Rows with their classes
10; -12; -23; 31; -7; -8; 5; -5; 4; 18; -25; 28; 13; 7; -15; 21; 2; -10; -3; -8; -17; 28; 36; -15; 38; 17; 11; 34; -7; 14; -12; 19; -26; 11; 10; -14; -1; 22; -3; 31; -13; 2; 17; 22; 7; 31; 19; -29; -14; 24; -26; 22; -8; -30; -2; -45; 13; -9; -35; 2
<65>
-3; 1; -9; 2; -1; -1; 17; -12; 6; 3; -24; -9; 34; 22; -35; 14; 2; 25; 21; 8; -28; 7; 24; -4; 56; -23; 3; -3; -6; 0; 4; 19; 13; 2; 19; -80; 3; -2; -32; 2; 29; -25; 15; -5; 23; 39; 6; -7; 4; 12; -2; -6; 15; -10; -39; -11; 24; -4; -3; 14
<65>
42; -9; -16; 5; -8; 7; -9; -6; 4; 25; -10; 21; 0; 33; -38; -20; 13; 10; 12; 4; -48; 4; 32; 17; 17; -1; 16; 3; -8; -5; 3; 12; -30; -5; -2; -45; 25; 16; -1; 44; 9; 15; -6; 21; -1; 44; 17; -30; -16; 25; -7; -4; -5; -38; 23; -28; -4; 13; 10; 0
<65>
-13; -27; -4; 30; -5; -3; -4; -35; 26; 13; -23; 40; 12; -8; 2; -1; 6; -22; -13; 1; -11; 26; 22; -15; 35; 10; 6; 8; 0; -13; -4; 13; 1; -4; 3; -22; -1; 19; -28; 33; 4; -17; 28; 3; 7; 33; 45; -18; 8; -3; -14; -14; -11; -44; -17; -6; 18; -13; -37; 22
<65>
16; -10; 4; -10; -5; 5; -2; -27; -6; 20; 10; 13; -3; 40; 1; -11; -3; 6; 9; 12; -31; -12; -5; -26; 2; -10; -52; 9; -7; -33; -4; 17; 12; -15; 7; -34; 6; 19; -39; -1; 13; -38; 4; 6; 11; 13; 25; 8; 42; -2; 12; -8; -11; -25; -41; 25; -26; -5; 11; 28
<66>
14; 1; 4; 58; -49; 12; 5; 15; 0; 10; -3; 22; 26; 14; -16; -11; 16; -1; -18; -13; -6; -5; 16; -24; 16; 13; -4; 37; -11; -15; -20; 24; 8; 18; 15; -26; 19; -9; -28; 2; -15; -10; 27; 17; 0; 24; 17; 1; 24; -3; 12; 16; -11; -38; -41; -25; 16; -2; -20; 9
<65>
21; 5; -1; 35; -41; 9; 12; 41; -18; 26; 5; 25; -6; 10; -17; -23; 32; -5; -9; -16; -21; -1; 52; -17; 7; 34; -7; 39; -1; -14; -30; 30; -21; 12; -2; -21; 18; 3; -8; 11; -26; 24; 10; 18; -11; 14; -3; -21; -13; 14; -19; 12; -7; -39; -8; -50; -3; 6; -15; -12
<65>
13; 30; -2; 42; -50; -4; 5; 53; -17; 28; 5; 10; 7; 8; -7; -37; 24; 0; -7; -21; 4; -7; 29; -27; -3; 39; -3; 53; -11; -12; -31; 44; -9; 30; -1; -15; 34; -15; -6; 1; -23; 7; 29; 24; 3; -7; -6; -7; 8; 9; -9; 22; -15; -38; -32; -45; 11; 6; -22; -5
<66>
23; -16; -26; 28; -41; 1; 13; 29; -6; 8; 13; 8; 12; 35; -35; -22; 11; -6; 9; 5; -31; -18; 35; -2; 19; 10; -10; 37; -17; -7; -37; 38; -23; 25; 6; -37; 20; 4; -7; 17; -13; 13; -2; 13; 9; 26; 9; -19; 14; 22; -23; 17; -8; -17; -38; -37; 7; -30; -6; -18
<65>
9; -32; -19; 10; -10; 13; -9; -17; 16; 20; 3; 5; 8; 42; -6; -14; 0; 3; 18; 7; -47; -5; 3; -7; 28; 13; 2; -2; -18; -9; 19; 34; -11; -14; 9; -59; 9; 14; -30; 25; 35; -13; 3; -3; -1; 25; 41; -37; 17; 15; -15; 8; 2; 4; -21; -12; -44; -5; -18; 11
<65>
-8; 12; 15; 8; -17; -28; 4; 28; 4; 9; -44; -17; 31; 12; -34; -2; 12; 22; -27; -16; 7; 0; 19; -13; 36; -2; 6; 15; 11; -16; -37; 33; 15; 26; 5; -27; 22; -29; -29; -24; -10; -16; 32; -9; 9; 28; 4; 0; 32; -1; 15; 4; 14; -32; -57; -25; 53; -2; -30; 9
<66>
-5; 9; -49; 28; -37; -36; 1; 37; 19; 15; -19; -9; 18; 3; -19; 8; 7; 8; 7; 18; -7; 20; 29; -30; 47; 12; 0; 52; -20; 3; -28; 13; -11; 37; 0; -16; 22; 7; -31; 5; -24; -57; 10; 31; -9; 36; 8; 1; 26; 19; -16; 20; -6; -39; -70; -41; 54; -12; -25; 8
<66>
49; 13; -3; -8; -64; 16; 12; 20; -20; 67; 28; 48; -8; 36; -9; -56; 14; -38; -14; -10; -37; -36; 12; -21; -33; 42; -13; 26; -10; -54; -3; 49; -17; 3; 5; -10; 30; 10; -35; -7; -13; -13; 18; 22; 5; -1; 9; 10; 28; 7; 0; 1; -28; -5; -33; 11; -17; -7; 0; 12
<66>
39; 20; -32; 15; -30; -23; -8; 43; -3; 1; -11; -7; -2; 10; -37; 2; 14; 8; 38; 4; -31; -4; 44; -3; 38; 10; -2; 39; -13; -5; -36; 15; -26; 28; 1; -18; 21; 10; 3; 18; -15; -8; -25; 1; 17; 50; -6; -18; 10; 54; -16; 18; 6; -24; -15; -42; 67; -9; 1; -13
<65>
3; -29; -43; 41; -13; 1; 2; -12; 20; 47; 11; 12; 29; 42; 9; -9; -8; -14; 16; 16; -43; 2; 28; 6; 5; -15; -16; 23; -38; 29; 28; 24; -23; -1; 13; -46; -23; 43; -1; 36; 4; -4; 0; 13; 1; -9; 29; -19; 20; 12; -17; 14; -24; 14; 31; -27; -49; -5; -39; 42
<66>
16; 13; -39; 33; -3; -7; 13; 13; -18; -16; -26; 25; 13; 15; -16; -4; 6; -7; 24; 3; -19; 30; 38; -3; 37; 1; -1; 26; -20; 7; -15; -4; -22; 4; -9; -49; 0; 33; 6; 34; -4; 10; -1; 28; 12; 35; 7; -41; -9; 16; -26; 9; 12; -12; -1; -26; -3; -6; -9; -5
<66>
-22; 6; -16; 79; -8; -11; 49; 32; -18; -21; -29; 1; 26; -3; 6; 21; -17; -14; 20; -1; 22; 17; 9; -49; 30; 13; -30; 22; -33; 25; -39; 4; 55; 11; -1; -19; 2; 19; 0; 4; -34; -29; -26; 52; 19; 13; -1; -30; 11; 5; -16; -1; -8; 1; -37; -29; -2; -7; -18; 17
<66>

Rows with their classes
44; -3; -29; -15; 19; -22; 34; -36; 29; -10; -29; 49; -6; 29; 6; 1; 7; 45; 14; -26; 10; -25; -15; 9; -93; -76; -32; -20; -20; -22; 11; -7; 74; 79; -45; 66; -8; 29; 39; -15; 37; -81; 42; -1; 30; 18; -4; -18; -11; 5; -17; -25; 27; 30; 36; 29; 99; 44; 15; -22
Z
81; -12; -6; 36; 26; -37; 53; -30; 30; -38; -29; 18; 10; 16; -2; -114; 27; 58; 38; -7; 29; -16; -12; 36; -57; -33; -39; 0; -9; -13; 36; -12; 27; 5; -21; 106; 10; 17; 25; -4; -5; -4; 3; 18; 26; 23; -9; -13; -30; -46; -6; -11; -3; 41; 25; 17; -23; -21; -10; -23
Z
52; 22; 0; -50; 73; -16; 2; -61; 15; -5; 54; -24; -12; -30; 43; -8; 28; -91; 101; -2; -39; 11; 84; 17; -40; 5; 24; -41; 28; 110; 11; -68; -46; -24; -15; 9; 54; 18; 26; -22; 51; 50; 75; 12; 25; 31; -99; -27; 24; 65; 32; -81; -18; -23; -17; -4; -36; 19; -6; -21
V
9; 27; 14; -43; 22; -89; -2; -29; -9; -71; 45; 56; -27; -27; -68; 2; 17; -7; 41; -34; 21; -19; -10; -84; -89; -25; -77; -9; -1; -83; -2; 32; 114; 8; -66; 24; 34; 36; -3; -23; -6; 10; -8; 66; 3; -10; 48; -34; -11; 36; -34; -86; -41; -52; -11; -8; -12; 11; 17; -75
Y
-25; 6; 0; -22; -4; 23; 6; -35; -15; 13; 5; 8; -20; -1; -42; 18; -14; 15; -48; -15; -33; -18; 37; -47; 9; -19; 89; -41; -12; 10; -6; -32; 34; -26; -35; -4; 19; -23; 20; 1; 27; -12; 32; 47; 10; -16; -18; -14; 5; 51; 21; -43; 8; 17; 8; -25; -32; -35; 7; 45
V
-33; 22; -111; -17; 23; -126; -6; -3; -6; -27; -5; 34; -49; -14; -36; -3; 1; -8; -3; -19; 12; 5; -15; -63; -97; -28; -61; -22; -1; -77; -12; 53; 73; -7; -28; 69; 34; 14; -38; -33; 0; 32; -4; 52; 6; 2; -24; -11; -17; 24; -5; -49; -51; -51; 6; -11; 2; 100; 77; -47
F
62; 64; 2; -13; 46; 77; 12; -33; 15; -94; 10; 95; 1; 65; 48; 12; 1; 38; 16; -28; -34; -8; 19; -21; -48; -64; 40; -32; -42; 54; 36; -56; 39; 1; -38; -3; 27; -34; 33; -30; 12; -51; 47; 41; 67; 0; -33; -8; 18; -23; 19; -30; -21; 17; -44; 14; -71; 5; 19; 23
Y
53; 20; -27; -18; 47; -21; -1; -32; 27; -12; -11; 89; -11; 46; 69; 7; 5; 20; 42; -19; -33; 19; 44; 12; -24; -44; -10; -9; -12; 44; 7; -74; 27; -8; -31; 39; 19; 5; 56; -21; 46; -11; 49; -12; 16; 15; -20; 3; 23; -12; -43; -35; 1; -28; -38; 33; -32; -8; 30; -33
Z
9; 12; 2; -15; 28; -27; 20; -34; 40; 0; 9; 8; 13; 36; -2; -42; 8; 40; 39; -13; -31; -8; 12; 62; -23; -21; 24; -23; -7; 62; -10; -36; -23; 30; -29; 6; 4; 23; 26; 74; 6; -15; 78; -19; 1; -44; -56; -4; -11; -29; -31; -5; 26; 21; 34; 7; 8; 13; -11; -45
C
36; 8; -37; -38; 60; -28; -6; -5; -12; -25; -47; 22; -37; -15; -26; 27; -7; 59; -33; -33; -6; -30; -2; -29; -18; -34; 21; 16; -14; -33; 17; 17; 56; -34; -27; 108; 27; -6; 34; -76; -6; 43; 0; 21; -36; 38; 16; -23; -15; 36; 11; -29; -32; -8; -35; 8; -44; 24; -18; 36
Z
1; 34; -24; -27; -14; -14; 1; -74; 2; -9; 1; 41; 23; 46; 46; 16; -1; -39; 41; -14; -32; -45; 63; 11; -16; -71; 6; -3; 19; 20; 35; -91; -26; 25; -45; 7; 56; -6; -35; -78; 12; 27; 61; -28; 19; 8; -73; -5; -14; 20; 15; -52; 15; -14; -52; -33; -7; 7; 28; -19
F
48; 11; 46; -8; 75; 44; 3; -19; 19; -12; 21; 14; 8; 32; 20; -3; 9; 17; 83; -9; -16; 23; 40; 43; -42; -10; 27; -26; 8; 81; 18; -58; -30; 34; -41; -21; 16; 19; 16; 37; 16; -25; 63; -7; 39; -6; -55; 20; 30; -52; 0; -35; 1; -10; -70; 31; 1; 39; 40; -17
Y
